Here is a tiny trained network, its code and every weight. The questions are about switching its units off for an input and a class, where a switched-off unit gives its printed mean instead of its output.

import numpy as np


def w(rows, s, z=0):
    codes = np.array(rows[::2]) - 128.0
    scale = np.full(codes.shape[1], s)
    scale[-1] = z or s
    return codes * scale


def norm(h):
    return h / np.sqrt((h * h).mean(-1, keepdims=True) + 1e-5)


def f(y):
    return y / 2 * (1 + np.tanh(0.7978845608 * (y + 0.044715 * y**3)))


def log_softmax(a):
    a = a - a.max(-1, keepdims=True)
    return a - np.log(np.exp(a).sum(-1, keepdims=True))


def net(x, mask):
    res = np.array(x, float).reshape(1, 7) / 4 @ E
    u = 0
    for l in range(3):
        y = f(norm(res) @ A[l][:, :-1].T + A[l][:, -1])
        res = res + np.where(mask[u : u + 6], y, B[l][:, -1]) @ B[l][:, :-1]
        u += 6
    return log_softmax(norm(res)[-1] @ U[:, :-1].T + U[:, -1])


A, B = {}, {}
E = w([
[112,162,66,122],'x0',
[145,234,128,121],'x1',
[113,106,59,137],'x2',
[250,142,74,84],'x3',
[122,113,107,253],'x4',
[226,152,149,141],'x5',
[142,71,90,112],'x6',
],0.0052)
A[0] = w([
[181,131,92,149,171],'0.n0',
[133,157,83,97,240],'0.n1',
[191,59,157,2,34],'0.n2',
[61,76,70,173,19],'0.n3',
[166,48,153,97,36],'0.n4',
[202,124,139,210,4],'0.n5',
],0.0081,0.002)
B[0] = w([
[126,222,196,195,191],'0.n0',
[155,239,141,89,199],'0.n1',
[232,42,196,37,254],'0.n2',
[145,108,2,56,215],'0.n3',
[176,113,36,108,163],'0.n4',
[141,146,54,244,189],'0.n5',
],0.005,0.0026)
A[1] = w([
[80,126,136,68,5],'1.n0',
[2,122,218,189,176],'1.n1',
[57,68,74,32,169],'1.n2',
[164,179,90,170,229],'1.n3',
[8,186,68,178,2],'1.n4',
[75,132,130,179,47],'1.n5',
],0.0063,0.0017)
B[1] = w([
[218,118,84,200,126],'1.n0',
[60,118,246,90,240],'1.n1',
[138,160,70,180,254],'1.n2',
[108,179,254,171,214],'1.n3',
[179,108,82,76,215],'1.n4',
[160,20,82,113,138],'1.n5',
],0.0072,0.0026)
A[2] = w([
[157,79,167,254,90],'2.n0',
[175,19,205,127,65],'2.n1',
[195,76,155,70,48],'2.n2',
[122,166,47,107,253],'2.n3',
[131,199,89,96,128],'2.n4',
[107,95,94,7,78],'2.n5',
],0.0063,0.0016)
B[2] = w([
[212,91,126,208,244],'2.n0',
[114,82,2,77,230],'2.n1',
[216,188,123,48,194],'2.n2',
[39,150,114,119,253],'2.n3',
[128,194,122,168,182],'2.n4',
[204,166,127,143,232],'2.n5',
],0.0082,0.0016)
U = w([
[212,97,104,32,246],'0',
[56,149,37,118,102],'1',
[178,125,150,248,135],'2',
[144,194,200,82,3],'3',
[85,28,60,158,82],'4',
[124,191,143,130,136],'5',
[46,91,223,101,198],'6',
],0.015,0.002)

Each question gives the input, the list of numbers given to net, and the class t.
The units are the neurons (one row each of A and B). Each row of codes is followed by its name. A weight is (code - 128) times the scale printed after its matrix; where a second scale follows, it is the last column's (A, B and U).
mask holds one flag per neuron, layer by layer. A switched-off neuron (its flag False) gives its mean, the last column of its row in B, instead of its output. The means were averaged over made-up inputs and are rounded, as every weight is.
A unit's drop is (log p(t) with every unit on - log p(t) with that unit switched off) / (log p(t) with every unit on - log p(t) with every unit switched off).
The circuit of an input: a set's keep is (log p(t) with only the set's units on - log p(t) with every unit switched off) / (log p(t) with every unit on - log p(t) with every unit switched off). Starting from the 12 units with the biggest drops (on a tie, the unit counted first), units are removed one at a time, each time the one whose removal leaves the highest keep (on an exact tie, the one counted first), for as long as the keep stays at least 0.8.
units of the circuit, in order: the units of the circuit, biggest drop first
unit that matters most: the unit with the biggest drop
top k neurons: the k neurons with the biggest drops, biggest first
top k neurons in layer l: the k neurons of layer l with the biggest drops, biggest first
drop when u is switched off: that unit's drop, to one decimal
input [-2,-1,-6,-4,1,-2,5], class 4: units of the circuit, in order	2.n1
input [-8,2,6,-7,4,2,1], class 4: units of the circuit, in order	1.n5, 2.n1
input [1,8,8,-2,-7,2,7], class 3: units of the circuit, in order	2.n1, 0.n3, 1.n4
input [6,-5,6,-5,-4,7,7], class 1: units of the circuit, in order	1.n2, 2.n3
input [-8,-7,-7,-8,4,4,5], class 4: top 2 neurons in layer 1	1.n3, 1.n5
input [7,-2,-4,-8,-3,3,6], class 4: top 2 neurons in layer 2	2.n2, 2.n4
input [8,4,-6,-3,6,-7,-1], class 6: top 2 neurons	1.n1, 2.n1
input [4,6,5,-3,-7,2,8], class 3: units of the circuit, in order	2.n1, 0.n3
input [5,-5,4,-7,-4,3,-5], class 1: top 3 neurons in layer 0	0.n3, 0.n0, 0.n2
input [-4,-2,-5,-4,-5,-5,3], class 0: top 2 neurons in layer 1	1.n3, 1.n0
input [-1,2,1,-8,3,3,7], class 4: top 2 neurons	0.n3, 1.n5
input [-5,7,-6,-7,4,8,-2], class 6: top 3 neurons in layer 1	1.n1, 1.n2, 1.n0
input [7,-6,4,-2,-1,0,2], class 1: top 2 neurons in layer 2	2.n3, 2.n0
input [-3,6,6,-5,-3,4,0], class 6: unit that matters most	0.n3
input [1,1,-1,5,0,-7,-2], class 5: top 2 neurons in layer 0	0.n1, 0.n3
input [-3,6,4,4,0,4,8], class 3: top 2 neurons in layer 0	0.n0, 0.n1
input [-7,-6,-5,1,-1,2,-6], class 0: top 2 neurons in layer 2	2.n1, 2.n2
input [-3,8,-2,-3,1,1,-5], class 6: top 2 neurons in layer 1	1.n1, 1.n2
input [-4,2,-4,-7,2,4,-3], class 6: drop when 1.n1 is switched off	0.5
input [-1,-2,-5,2,8,-6,-8], class 6: drop when 1.n5 is switched off	-0.1
input [0,2,-8,-4,2,5,-4], class 6: drop when 1.n2 is switched off	0.1
